B = [[0.097, -0.063, -0.204, -0.005, -0.182, 0.059, -0.074, 0.060], [0.137, -0.130, -0.212, 0.113, -0.195, 0.072, -0.208, 0.160], [0.102, 0.006, -0.173, 0.258, 0.109, -0.232, 0.205, 0.240], [-0.277, 0.045, 0.232, -0.104, 0.165, -0.093, 0.129, -0.230], [-0.207, 0.080, 0.132, -0.094, 0.118, -0.101, 0.135, -0.190], [0.173, -0.125, -0.179, 0.088, -0.184, 0.066, -0.187, 0.157], [0.115, -0.054, -0.250, -0.088, -0.185, 0.061, -0.100, 0.147], [-0.058, -0.087, -0.021, -0.006, 0.008, -0.095, 0.023, -0.041], [0.140, -0.043, -0.201, 0.240, 0.124, -0.232, 0.082, 0.229], [-0.211, 0.091, 0.209, -0.179, 0.180, -0.146, 0.079, -0.215], [-0.192, -0.092, 0.072, -0.183, -0.228, 0.273, -0.082, -0.212], [-0.225, 0.067, 0.133, -0.082, 0.109, -0.075, 0.132, -0.148], [-0.255, 0.074, 0.207, -0.090, 0.204, -0.086, 0.125, -0.202], [0.105, -0.052, -0.164, 0.016, -0.200, 0.036, -0.117, 0.117], [0.161, -0.080, -0.165, 0.016, -0.204, 0.071, -0.147, 0.106], [-0.112, -0.014, 0.142, -0.230, -0.096, 0.079, -0.222, -0.300]]
The 1st entry in reading order is 0.097
Give the entry just right of -0.192.
-0.092
The minimum -> -0.300
The entry just left of -0.093 -> 0.165
Give the entry just right of -0.208.
0.160
Give the entry just right of the largest entry.
-0.082
Give the entry just left of -0.100.
0.061
The entry just right of 0.091: 0.209
Give the maximum.
0.273
Give the entry just left of the largest entry.
-0.228
Give the entry just right of -0.095.
0.023
The entry just right of 0.165 -> -0.093
The entry just left of -0.086 -> 0.204
The entry just left of 0.157 -> -0.187
Give the entry just right of -0.182.
0.059
Give the entry just right of -0.094.
0.118
Give the entry just right of -0.006.
0.008

[[4542 6764 4010 6587 3597]
 [6556 3222 6880 3437 8230]
 [3614 7046 3351 6410 2568]
 [2657 4591 2815 4878 1981]
 [3118 4549 3335 4376 3340]
 [7516 4099 7718 3928 9290]
 [2929 5724 2925 5609 2358]
 [5467 5760 5341 5264 5763]
 [3036 6836 3294 6295 2417]]
Counting starts at 1.
The entry in row 3 and column 2 is 7046
Find the entry directly below 2929.
5467
Find the entry in row 1 and column 1.
4542
Find the entry at row 1, column 3.
4010
Find the entry in the bottom-right corner.
2417
Find the entry in row 2 and column 1.
6556
Find the entry in the top-right corner.
3597
Find the entry just right of the centre entry.
4376
The entry just left of the smallest entry -> 4878
Find the entry at row 3, column 1.
3614
The bottom-left entry -> 3036
The entry just right of 5724: 2925
The entry directly above 7046 is 3222
The entry directly above the smallest entry -> 2568
The entry directly above 3351 -> 6880
Find the entry directly below 3335.
7718
Find the entry directly above the centre entry.
2815
The entry directly above 9290 -> 3340
Find the entry just left of 3294.
6836
Find the entry just left of 8230.
3437
The entry directly below 2657: 3118
Find the entry directly below 5609.
5264
The entry directly below 4591 -> 4549
Find the entry in row 1 and column 2.
6764

data = [[439, 512, 435, 615, 409, 498, 485, 467, 397], [600, 454, 230, 603, 439, 474, 259, 431, 420], [618, 723, 503, 468, 716, 729, 511, 582, 722], [303, 382, 826, 339, 530, 411, 895, 604, 419], [470, 476, 469, 403, 653, 524, 602, 640, 461], [575, 527, 396, 641, 524, 680, 448, 454, 482], [593, 389, 361, 562, 379, 401, 414, 412, 416], [394, 348, 571, 513, 337, 353, 612, 449, 326], [376, 414, 612, 418, 242, 124, 408, 426, 446], [586, 579, 298, 646, 273, 403, 65, 310, 548], [513, 332, 504, 359, 689, 575, 728, 645, 388], [465, 629, 492, 637, 489, 624, 538, 503, 519]]
Report the entry just left of the largest entry.
A: 411
The minimum is 65
The entry just right of the largest entry: 604
Report the entry just left of 388.
A: 645
The entry just right of 489 is 624
The entry just right of the smallest entry: 310
The maximum: 895
Report the entry just right of 230.
A: 603
Report the entry just left of 230.
A: 454
The entry just right of 579: 298
